x =
-14    5   20   21   26    4   26   26
 23   10   -4  -13  -13    7  -16  -14
 20  -35   40   30   -9  -37   -8  -13
Indices start at 1.
row 1 col 1: -14
row 3 col 8: -13
row 1 col 7: 26
row 1 col 8: 26
row 2 col 7: -16
row 3 col 5: -9
row 2 col 5: -13
row 3 col 4: 30

data =
array([[-0.08,  0.10,  0.21,  0.10,  0.12],
       [ 0.13, -0.05, -0.19, -0.05, -0.08],
       [-0.09,  0.08,  0.18,  0.09,  0.11],
       [ 0.18, -0.03, -0.19, -0.03, -0.06],
       [ 0.12,  0.15,  0.05,  0.13,  0.13],
       [ 0.11, -0.07, -0.13, -0.06, -0.09]])
Indices start at 1.
row 1 col 1 => -0.08
row 6 col 4 => -0.06
row 5 col 3 => 0.05
row 4 col 2 => -0.03
row 2 col 1 => 0.13
row 3 col 2 => 0.08
row 1 col 5 => 0.12
row 3 col 5 => 0.11
row 2 col 2 => -0.05
row 5 col 2 => 0.15
row 6 col 2 => -0.07
row 4 col 5 => -0.06
row 4 col 1 => 0.18
row 1 col 2 => 0.10
row 5 col 1 => 0.12
row 2 col 5 => -0.08
row 1 col 4 => 0.10
row 6 col 3 => -0.13
row 6 col 1 => 0.11

grid =
[[ 19  20 -39  41  -3  43 -10 -28  10  -2 -32 -18 -27 -15]
 [-14 -16 -15  30 -32 -38  20  23 -27  17 -28  17 -29 -41]
 [-40 -25   1 -26 -29  39 -29  43 -27 -41 -33  -9  44 -30]
 [-20  10 -43 -39 -29  43   7 -37 -37  22  -3  32  45   8]
 [ 40  -3  40   4  -2  22 -11   0  38 -44 -44  43  -7 -17]
 [-43  36   2 -36 -42  -4  29  10   2 -25  18 -40 -27 -18]
 [ 26  -9  34 -27 -42   8  -3  26 -25  32 -37 -31  -2 -15]
 [ 44 -32  -4 -44  41  15  -9   1 -43  24   5 -21  29 -24]
 [ -7  31  -3  11  37 -15   7 -21  -7 -10  18 -34 -15 -30]
 [-36  42  -6 -39 -14  42  36  24 -43  22  41  26  43  18]
 [ -7 -21  -4  43  32 -41 -17  -1   2  -6   2 -14   4  -8]
 [-28  11  -4  -5  19  40  -3  -4  11  33  39 -20 -39   6]]
Rows and columns are counted from 1.
(1, 1) = 19
(6, 9) = 2
(12, 4) = -5
(5, 3) = 40
(9, 2) = 31
(6, 6) = -4
(9, 14) = -30
(9, 9) = -7
(1, 7) = -10
(4, 2) = 10
(5, 1) = 40
(1, 2) = 20
(5, 7) = -11
(8, 8) = 1
(9, 5) = 37
(11, 10) = -6
(7, 14) = -15
(10, 12) = 26
(5, 4) = 4
(2, 13) = -29
(7, 6) = 8
(8, 2) = -32
(12, 8) = -4
(5, 10) = -44
(4, 9) = -37
(10, 11) = 41
(4, 11) = -3
(2, 12) = 17
(10, 9) = -43
(5, 2) = -3
(8, 3) = -4
(4, 4) = -39
(9, 10) = -10

m =
[[-36 -12  23  -9 -37 -33]
 [ -8  25  16  28   4   4]
 [-31   2  35   1 -19 -25]
 [-21  13  38  10  -4 -10]
 [ 11 -18 -44 -15  -3   8]
 [-22  12  39   9  -8 -14]]
Rows and columns are counted from 1.
(1, 1) => -36
(6, 6) => -14
(1, 6) => -33
(4, 4) => 10
(5, 4) => -15
(4, 5) => -4
(2, 6) => 4
(6, 2) => 12
(5, 5) => -3
(4, 1) => -21
(5, 2) => -18
(1, 5) => -37
(6, 4) => 9
(3, 4) => 1

arr =
[[  8.40 -27.72  26.67  15.71  -7.57 -29.53  -4.70   5.86  11.58]
 [-18.32   9.77   9.62  16.52  23.09  -4.55  23.36  23.16  17.86]
 [ 11.41 -20.97  19.38   9.96 -10.68 -23.95  -7.89  -3.64   6.93]
 [  7.86 -23.84  27.17  18.48  -4.46 -23.60  -0.86   8.94  14.41]
 [-15.17  23.47  -8.61  -0.27  22.64  10.54  27.25   8.87   7.59]
 [-14.56   2.09  15.07  22.57  18.44  -7.02  20.73  26.39  22.45]
 [ 24.08  -7.90   3.73  -4.17 -21.80  -6.29 -21.81 -15.87  -4.91]
 [  4.17 -21.00  27.35  22.90  -0.31 -20.35   1.56  13.45  17.15]
 [  5.91 -21.35  26.56  22.58  -1.63 -18.84   1.84  12.20  16.95]
 [ 14.90 -14.49  12.20   2.93 -16.13 -17.49 -14.77  -7.63   2.94]
 [  9.54 -26.09  26.27  17.40  -4.78 -25.77  -2.49   6.40  13.15]]
Indices start at 1.
(1, 1) = 8.40
(11, 3) = 26.27
(11, 2) = -26.09
(8, 4) = 22.90
(1, 2) = -27.72
(9, 4) = 22.58
(2, 2) = 9.77
(8, 6) = -20.35
(9, 5) = -1.63
(4, 1) = 7.86
(5, 2) = 23.47
(9, 2) = -21.35
(2, 1) = -18.32
(4, 7) = -0.86
(6, 9) = 22.45
(2, 3) = 9.62
(8, 5) = -0.31
(3, 5) = -10.68
(3, 6) = -23.95
(6, 7) = 20.73
(8, 1) = 4.17
(4, 8) = 8.94
(2, 5) = 23.09
(4, 3) = 27.17
(8, 7) = 1.56
(11, 7) = -2.49
(8, 8) = 13.45
(7, 2) = -7.90
(6, 3) = 15.07
(5, 4) = -0.27
(10, 5) = -16.13
(6, 2) = 2.09
(2, 6) = -4.55
(5, 9) = 7.59
(10, 8) = -7.63
(9, 1) = 5.91

a =
[[ 10  -1 -30  42  17  14   3   4 -11  11   0 -17]
 [  2  -3 -27  42  18  10   6   1 -14  12  -2 -22]
 [ -3  -4 -25  42  19   8   8  -1 -15  11  -2 -24]
 [ 26   4 -32  35  12  20  -4  10  -4   9   0  -6]
 [  6  -2 -29  42  18  12   5   3 -12  11  -1 -20]
 [ 32   6 -32  30   8  23  -7  13   0   7   0  -1]
 [ 29   5 -32  33   9  22  -6  11  -2   8   0  -4]
 [ 14   1 -31  41  16  16   1   6  -9  10  -1 -15]
 [ 23   3 -32  38  13  19  -2   9  -5  10   0  -9]
 [-11  -6 -20  40  19   4  11  -4 -17  11  -3 -27]
 [-15  -7 -17  38  18   2  12  -6 -19  11  -3 -28]
 [-19  -8 -14  36  18  -1  13  -8 -20  10  -4 -28]
 [-23  -9 -11  33  17  -3  13  -9 -21  10  -5 -29]
 [ 18   1 -32  40  15  18   0   7  -7  10   0 -12]
 [ -7  -5 -22  41  19   5   9  -3 -17  11  -2 -25]]
Rows and columns are counted from 1.
(1, 1): 10
(14, 1): 18
(6, 6): 23
(15, 9): -17
(3, 3): -25
(14, 6): 18
(5, 11): -1
(11, 5): 18
(8, 7): 1
(12, 10): 10
(12, 6): -1
(14, 8): 7
(1, 4): 42
(13, 9): -21
(14, 5): 15
(15, 5): 19
(14, 10): 10
(6, 5): 8
(11, 4): 38
(13, 4): 33
(5, 9): -12
(11, 7): 12
(4, 4): 35
(15, 8): -3
(14, 9): -7
(8, 11): -1
(10, 8): -4
(8, 3): -31
(13, 6): -3
(10, 9): -17
(4, 10): 9
(9, 7): -2
(10, 2): -6
(2, 12): -22
(13, 1): -23
(13, 8): -9

B = ((-3, 16, -3, 17, 1, 14, 14, 0, 3, 5, 10), (20, -11, 19, -11, 4, -10, -9, 12, 2, -6, -8), (-23, 39, -21, 41, 1, 33, 34, -8, 7, 10, 26), (1, 9, -2, 14, 19, 4, 15, 17, 20, -17, 16), (-23, 39, -22, 41, 4, 32, 35, -6, 9, 7, 27), (-19, 31, -21, 38, 22, 22, 36, 11, 26, -14, 33), (8, 4, 9, 3, -5, 5, 0, -1, -5, 8, -3), (-11, 27, -9, 26, -8, 24, 19, -11, -4, 17, 12), (-15, 29, -16, 33, 11, 22, 29, 4, 15, -4, 25), (-7, 21, -7, 22, 2, 17, 18, -1, 5, 5, 13), (-8, 22, -6, 22, -4, 19, 17, -6, -1, 11, 11), (-19, 37, -16, 35, -14, 34, 25, -21, -9, 27, 14), (-4, 14, -6, 19, 20, 8, 20, 16, 21, -16, 20))
Indices start at 1.
row 1 col 1 => -3
row 4 col 9 => 20
row 11 col 10 => 11
row 6 col 1 => -19
row 6 col 6 => 22
row 8 col 8 => -11
row 5 col 1 => -23
row 9 col 2 => 29
row 1 col 7 => 14
row 11 col 1 => -8
row 3 col 11 => 26
row 5 col 9 => 9
row 4 col 5 => 19
row 12 col 10 => 27
row 2 col 3 => 19
row 13 col 6 => 8
row 11 col 9 => -1
row 2 col 8 => 12
row 1 col 2 => 16
row 7 col 2 => 4
row 1 col 11 => 10
row 6 col 7 => 36
row 11 col 8 => -6
row 5 col 8 => -6
row 7 col 6 => 5
row 3 col 4 => 41
row 2 col 5 => 4
row 5 col 6 => 32
row 13 col 7 => 20
row 2 col 1 => 20
row 8 col 11 => 12
row 11 col 6 => 19
row 6 col 11 => 33
row 3 col 6 => 33
